(23): [123 122 128 135 142 104 142 149 185 103 114 131 184 155  95 165 155 139
 160  92 187 122 138 143  68 171 138 112 113  68  90 146]
(124): [123 122 128 135 142 104 142 149 185 103 114 131 184 155  95 165 155 139
 160  92 187 122 138 143  68 155 138 112 113  68  90 146]
(126): [125 116 138 135 145  96 143 153 181 108 119 129 186 158  97 158 152 139
 156  96 180 124 133 131  71 163 137 116 111  68  97 144]
then: [145  96 143 153 181 108 119 129 186] | [158  97 158]
then: [145  96] | [143 153 181]

(121): [133 124 114 126 127 139 131 136 112]
(101): [123 127 134 125 128 132 130 132 130]
(85): [142 138 112 131 128 117 121 123 142]
(130): [138 138 131 112 142 149 135 140  87]
(164): [122 107 123 124 126 161 142 146  77]
(144): [123 124 135 128 128 131 130 128 122]
(89): [146 142 104 130 128 118 119 126 146]
then: [142 138 112 131 128] | [117 121 123]
then: [138 112 131] | [128 117 121]
then: [127 134 125] | [128 132 130]

(113): [119 131 142 102  62 131 182  91]
(82): [183 160 142  62 102 167 115 156]
(102): [183 160 178 156 187 120 115 156]
then: [119 131] | [142 102  62]
then: [142 102  62] | [131 182  91]

(38): [ 99 107 134 106 121 118 156 137 147 142 113]
(97): [107 134 106 120 118 156 137 122 174 162 102]
(44): [101 106 137 109 112 132  92 126 152 144 109]
(91): [114 122 111 128 116 112 137 156 139 136 119]
(134): [ 97  92 138  97 116 116  87 122 157 151 117]
then: [137 156] | [139 136 119]
then: [106 121 118] | [156 137 147]
then: [107 134 106 121 118 156 137] | [147 142 113]
then: [111 128] | [116 112 137]
then: [128 116 112 137 156] | [139 136 119]
which: [ 99 107 134 106 121 118 156 137 147 142 113] | (38)

(115): [136 109 125 125 120 129  96 100]
(64): [125 136 109 125 120 129 134 149]
(67): [136 108 127 123 116 126 134 145]
(49): [136 109 125 125 157 184 163 130]
which: [136 109 125 125 120 129  96 100] | (115)
which: [136 109 125 125 157 184 163 130] | (49)

(127): [151 105 146 111 159 127 161]
(211): [113 103 129 135 121 162 118]
(165): [152 141 117 117 115 135  90]
(163): [151 105 146 111 159 127 188]
(10): [132 131 133 105 121 145 113]
(175): [144 138 135 108 136 130 117]
(34): [132 131 139 137 109 103 113]
(68): [132 131 133 112 137 132 121]
(137): [132 131 133 134 118 111 133]
(139): [ 95 126 149 124 133 143 109]
(16): [112 112 132 124 120 101 170]
(24): [173 131 111 113 110 135 103]
which: [132 131 133 134 118 111 133] | (137)
then: [139 137] | [109 103 113]

(46): [119 141 118 165 115 144 152 158 180 116 114 109 182 146 151 156 114 178
 103 157 137 153 117  96 114 147 122 140 104 145 158 114 142 106 155 148
 107 141 130 143 113 130]
(18): [119 141 118 165 115 144 152 158 180 116 114 109 182 146 151 156 114 178
 103 157 137 153 117 140 104 145 158 147 122  96 114 114 142 106 155 148
 107 141 120 151 169 149]
(75): [119 141 118 165 115 144 152 158 180 116 114 109 182 146 151 156 114 178
 103 157 137 153 117 140 104 131 113 132 109  80 120 148 117 148 106 155
 136 102  94 110 116 116]
then: [140 104 145 158 147 122  96 114] | [114 142 106]
which: [119 141 118 165 115 144 152 158 180 116 114 109 182 146 151 156 114 178
 103 157 137 153 117  96 114 147 122 140 104 145 158 114 142 106 155 148
 107 141 130 143 113 130] | (46)
then: [145 158 114 142 106] | [155 148 107]
which: [119 141 118 165 115 144 152 158 180 116 114 109 182 146 151 156 114 178
 103 157 137 153 117 140 104 131 113 132 109  80 120 148 117 148 106 155
 136 102  94 110 116 116] | (75)
then: [145 158 114 142 106 155] | [148 107 141]
then: [117  96 114 147 122 140 104 145 158 114 142 106] | [155 148 107]

(117): [135 127 131 130]
(86): [196 130 128 132]
(177): [152 129 127 128]
(42): [190 130 129 134]
(143): [190 130 127 130]
(61): [ 68 126 128 126]
(81): [135 129 129 136]
(71): [139 128 130 132]
(93): [146 129 127 128]
which: [152 129 127 128] | (177)
which: [196 130 128 132] | (86)
which: [135 127 131 130] | (117)
which: [190 130 127 130] | (143)

(118): [139 104 173 144]
(129): [145 129 153 164]
(149): [146  89 153 137]
(116): [146  89 192 137]
(111): [100  79 142  81]
(2): [ 91 119 179 160]
(96): [188 148 114 162]
which: [139 104 173 144] | (118)
which: [145 129 153 164] | (129)
which: [ 91 119 179 160] | (2)

(147): [100 138 186 120  94  93 110]
(132): [126 187 146 125 183  73 183]
(138): [116 128 191 150 152 107  84]
(79): [100 138 186 120  74 151 176]
(214): [128 116  69 100  67 125 143]
(108): [151  89 178 161 108  67  94]
(29): [104 161 107 171  90  73 109]
(207): [122 188  79  98 130  89 118]
(120): [116 128 191 150  65 128 114]
(80): [182  95 175 117 181  70 112]
(122): [163 151 108  71  98 173 142]
(45): [173 120  87 131 107 183  89]
which: [116 128 191 150  65 128 114] | (120)
then: [126 187 146] | [125 183  73]

(109): [132 104 144 150 117 122 145 113 113  96]
(70): [135 104 144 150 117 122 145 113 113  96]
(57): [133 102 143 132 130 129 143 115 115 101]
(140): [140 120 126 113 146 122  78 142 142 126]
(92): [111 148 117 106 147 182 158 138 138 185]
(62): [128 124 124 155 124  92 104 121 121 112]
(125): [133 102 143 107 130 129 143 115 115 101]
(161): [136 146  78 113 126 122 120 113 113  68]
(167): [141 124 130 109 145 126  84 145 145 124]
(37): [111 150 113 141 123 115 151 120 120 168]
then: [120 126 113 146] | [122  78 142]
then: [120 126 113 146 122  78] | [142 142 126]

(131): [ 88  92  88 168  96 162 162  99 165  90 168  92 137 161 170 164 137  96
 164 123 166 123 163 171 165 161 169  87 103]
(19): [117 121 156 154 117 112 111 171 133 111 178 125 132 160 155 160 142 138
 159 140 155 145 160 155 156 161 160 121 146]
(17): [ 87 101  90 192 137 189 195 142 184  93 191 109 156 189 188 189 161 136
 190 149 186 157 185 190 185 194 185  91 147]
(98): [156 155 154 111 171 133 117 178 111 156 112 149 133 119 112 114 149 169
 117 158 114 165 120 108 114 118 111 157 179]
then: [185 194] | [185  91 147]
then: [155 156 161] | [160 121 146]
then: [154 111 171 133 117 178 111 156 112] | [149 133 119]
then: [192 137 189] | [195 142 184]

(183): [ 85 123 101 127 124 120 144]
(63): [144 113 147 118 120 141 133]
(94): [ 91 130 102 134 132 118 137]
(187): [121 115 132 126 126 136 137]
(180): [129 113 138 125 125 140 137]
(178): [158 134 133 138 134 107 140]
(11): [118 151 111 146 145 112 114]
(6): [158 134 144 125 127 130 117]
(14): [158 136 143 130 132 130 115]
(189): [106 123 117 133 131 127 136]
then: [123 117 133] | [131 127 136]
then: [102 134] | [132 118 137]
which: [158 134 144 125 127 130 117] | (6)
then: [144 125] | [127 130 117]
then: [117 133] | [131 127 136]
then: [106 123] | [117 133 131]
then: [130 102 134] | [132 118 137]

